Small tables with named rows and columns. After each table, cells are looked up by row and column.

Table gufonu
,pibe,vit
vibu,115,204
tovepo,104,150
tatu,184,16
siti,198,93
tufi,135,208

vit of siti is 93
pibe of tovepo is 104
pibe of vibu is 115
vit of tufi is 208
pibe of tatu is 184
pibe of siti is 198
vit of tovepo is 150

Table fadarin
	gar	dag	tutorig	miko	sif	puvok	beb	gutatig
rin	26.4	26.3	17.0	78.1	19.8	43.9	3.6	53.6
keza	5.8	-6.5	16.1	10.3	-29.8	35.1	-2.7	19.5
tez	-20.0	-11.3	-10.6	-30.4	35.3	-34.9	13.4	-17.2
lev	12.7	12.4	-2.2	-1.6	35.8	-23.9	10.2	-7.9
kevune	-5.3	-11.2	14.9	-7.3	-40.6	29.4	-3.1	9.6
fozopeg	20.9	5.2	22.8	65.4	-30.2	87.3	-4.8	56.3
viki	15.4	15.6	-1.7	2.9	37.3	-21.8	10.4	-6.1
zim	-12.9	-14.0	12.6	-18.6	-46.3	18.2	-3.6	0.0
teti	14.6	19.2	-9.8	-12.1	45.9	-34.2	13.8	-16.2
seraref	-21.8	-14.7	13.7	-29.9	-63.9	15.8	-7.3	-9.9
romavi	21.8	18.3	6.6	32.7	22.6	1.2	7.0	13.5
nata	-0.6	-11.1	23.2	16.9	-61.4	89.2	-7.6	41.7

tutorig of viki: -1.7
tutorig of teti: -9.8
gar of romavi: 21.8
tutorig of tez: -10.6
miko of keza: 10.3
sif of kevune: -40.6
gutatig of lev: -7.9
dag of rin: 26.3
Which row has the largest dag? rin

lizev:
|  | tilafi | bekima |
|---|---|---|
| buvoz | -8750 | -880 |
| ronus | 4930 | -8766 |
| kif | 2560 | -1133 |
| duvuvoz | 1236 | 9285 |

bekima of kif: -1133
tilafi of ronus: 4930
bekima of buvoz: -880
tilafi of duvuvoz: 1236
bekima of ronus: -8766
tilafi of buvoz: -8750
bekima of duvuvoz: 9285
tilafi of kif: 2560
Row with the largest tilafi: ronus

Table kanidos
,meza,nen,pokal,veso
paroru,686,338,856,550
sov,721,64,470,488
mesop,713,83,485,480
rubi,655,225,659,446

paroru, pokal: 856
sov, pokal: 470
mesop, meza: 713
sov, meza: 721
rubi, pokal: 659
rubi, meza: 655
mesop, veso: 480
paroru, veso: 550
mesop, nen: 83
rubi, veso: 446
sov, veso: 488
mesop, pokal: 485
paroru, nen: 338
sov, nen: 64
paroru, meza: 686
Row with the largest veso: paroru

gilo:
,mub,dorekeb,fibemap,pag
kerelol,59,109,84,134
kodogi,200,119,180,155
dubeva,87,58,110,190
lig,148,194,133,71
fip,150,58,154,203
dit,138,192,126,71
dabed,100,181,102,74
puz,67,73,95,171
nuv,178,92,168,176
kuza,49,140,72,102

pag of kerelol: 134
pag of fip: 203
pag of puz: 171
pag of dabed: 74
fibemap of puz: 95
pag of kodogi: 155
pag of dubeva: 190
pag of lig: 71
mub of kuza: 49
mub of dabed: 100
dorekeb of lig: 194
mub of kerelol: 59
dorekeb of dit: 192
pag of dit: 71
dorekeb of kodogi: 119
fibemap of kodogi: 180
fibemap of dabed: 102
dorekeb of fip: 58

bopafib
fields: sosaf, vapusa, pulel, fon, zepile, nibaga, rogol, nobur, tem, kop
gup: [52147, 22002, 11413, 18532, 7831, -70173, 25448, -13030, 32471, 66832]
dusizol: [8328, 31141, 26971, 45919, 12789, -45079, 29760, -41716, 1230, 82975]
fetir: [43719, 3296, 13157, 36765, 27681, -46537, 33335, -13277, 33481, 76298]
disog: [39795, 12278, 24583, 51712, 31483, -68420, 33855, -3981, 40550, 95425]
pep: [22877, -2405, 8231, 37974, 27812, -65948, 33312, -8670, 40057, 94841]
zit: [46596, 20087, 17122, 23034, 4698, -80253, 32995, -11284, 34501, 47458]
kubil: [46933, 20082, 15170, 18449, 14261, -76143, 30232, -14451, 24249, 73302]
zel: [41951, 11844, 13685, 40071, 42914, -62260, 12809, -24478, 33369, 74414]
rukalo: [32718, 407, 13721, 35579, 25587, -62206, 33171, -9682, 42283, 86441]
fev: [37662, 6513, 19239, 41929, 30861, -48944, 23567, -16602, 29855, 83719]
pipatad: [32857, -2004, 15200, 37733, 24535, -59535, 36789, -6995, 36839, 85269]
gerizev: [46422, 13238, 22170, 41397, 31426, -67564, 38728, -21358, 33141, 95568]

rogol of zit: 32995
vapusa of gup: 22002
tem of zel: 33369
pulel of kubil: 15170
tem of dusizol: 1230
sosaf of disog: 39795
tem of fetir: 33481

bos:
|  | pibita | vul | nutilez | tenadus | zezi | bona |
|---|---|---|---|---|---|---|
| tebid | -3866 | 3438 | 2345 | -8831 | -1248 | -1478 |
| rig | -3866 | 6658 | -2702 | -6048 | -2206 | -2084 |
| fefoler | -3866 | 6365 | 1043 | -5822 | -3713 | -2731 |
| pidibom | -3866 | 6263 | -3391 | -4363 | -2795 | -2991 |
| nida | -3866 | 4603 | -1604 | -9753 | -1606 | -1500 |
| kegule | -3866 | 3992 | -2146 | -5343 | -3060 | -496 |
| kizer | -3866 | 5016 | -4503 | -1758 | -2306 | -810 |
| tugudas | -3866 | 4189 | -271 | -6319 | -3236 | -1135 |

tenadus of tugudas = -6319
pibita of kizer = -3866
vul of tebid = 3438
nutilez of tebid = 2345
nutilez of pidibom = -3391
bona of kizer = -810
zezi of tugudas = -3236

gimir:
         lunifan  palalel  silupa
vutanag     9625    55845  -11762
timut      13284    21234  -48036
ger         5383    43163  -26581
rizalov    46149     4223   -3159
kapuri     29554     1291  -47314
tivigi      5962    54320   -5438
fov        -2951    40843   -8303
fer         2453    34164  -46113
zuku       -3896    50803  -23604
vomamaz    47131    -1338   -2644
dipe        9364    18827  -50185

What is the silupa of rizalov in gimir?
-3159
What is the palalel of ger in gimir?
43163
What is the silupa of vutanag in gimir?
-11762
What is the lunifan of vutanag in gimir?
9625
What is the lunifan of fer in gimir?
2453
What is the palalel of timut in gimir?
21234
What is the silupa of dipe in gimir?
-50185
What is the silupa of vomamaz in gimir?
-2644
What is the palalel of tivigi in gimir?
54320
What is the lunifan of fov in gimir?
-2951
What is the silupa of kapuri in gimir?
-47314
What is the palalel of vutanag in gimir?
55845
What is the lunifan of vomamaz in gimir?
47131
What is the lunifan of dipe in gimir?
9364
What is the palalel of vomamaz in gimir?
-1338
What is the palalel of rizalov in gimir?
4223
Row with the largest lunifan: vomamaz

dosu:
columns: pim, dise, torak, vele, bolu, tuze, gefate
lol: [117, 146, 103, 82, 142, 190, 142]
fenim: [130, 103, 62, 95, 97, 141, 143]
nogi: [128, 99, 136, 150, 106, 58, 103]
dunikos: [158, 136, 148, 104, 189, 133, 158]
sopet: [110, 148, 194, 157, 152, 116, 98]
nit: [98, 103, 79, 131, 41, 114, 104]
befebi: [95, 108, 100, 143, 42, 115, 101]
pas: [96, 107, 96, 138, 54, 117, 94]
baletap: [127, 110, 150, 152, 111, 60, 104]
gabi: [147, 137, 146, 106, 188, 133, 147]
nak: [81, 159, 149, 143, 89, 157, 86]

gabi, dise: 137
nak, gefate: 86
nogi, gefate: 103
lol, dise: 146
nogi, dise: 99
nit, vele: 131

gikiv:
columns: pif, lam, kom, vulos
lav: [136, 192, 137, 146]
kinak: [134, 137, 157, 76]
remigok: [156, 182, 95, 135]
dotad: [149, 154, 47, 118]
riz: [125, 143, 98, 38]
ledu: [141, 129, 154, 175]
bup: [133, 153, 75, 171]
ronenu: [154, 103, 133, 101]
lugafib: [132, 130, 180, 150]
kot: [144, 125, 62, 151]
fev: [135, 165, 70, 129]

kot, vulos -> 151
lugafib, vulos -> 150
lugafib, kom -> 180
bup, lam -> 153
kot, pif -> 144
remigok, vulos -> 135
riz, pif -> 125
dotad, vulos -> 118
fev, vulos -> 129
Which row has the largest vulos? ledu

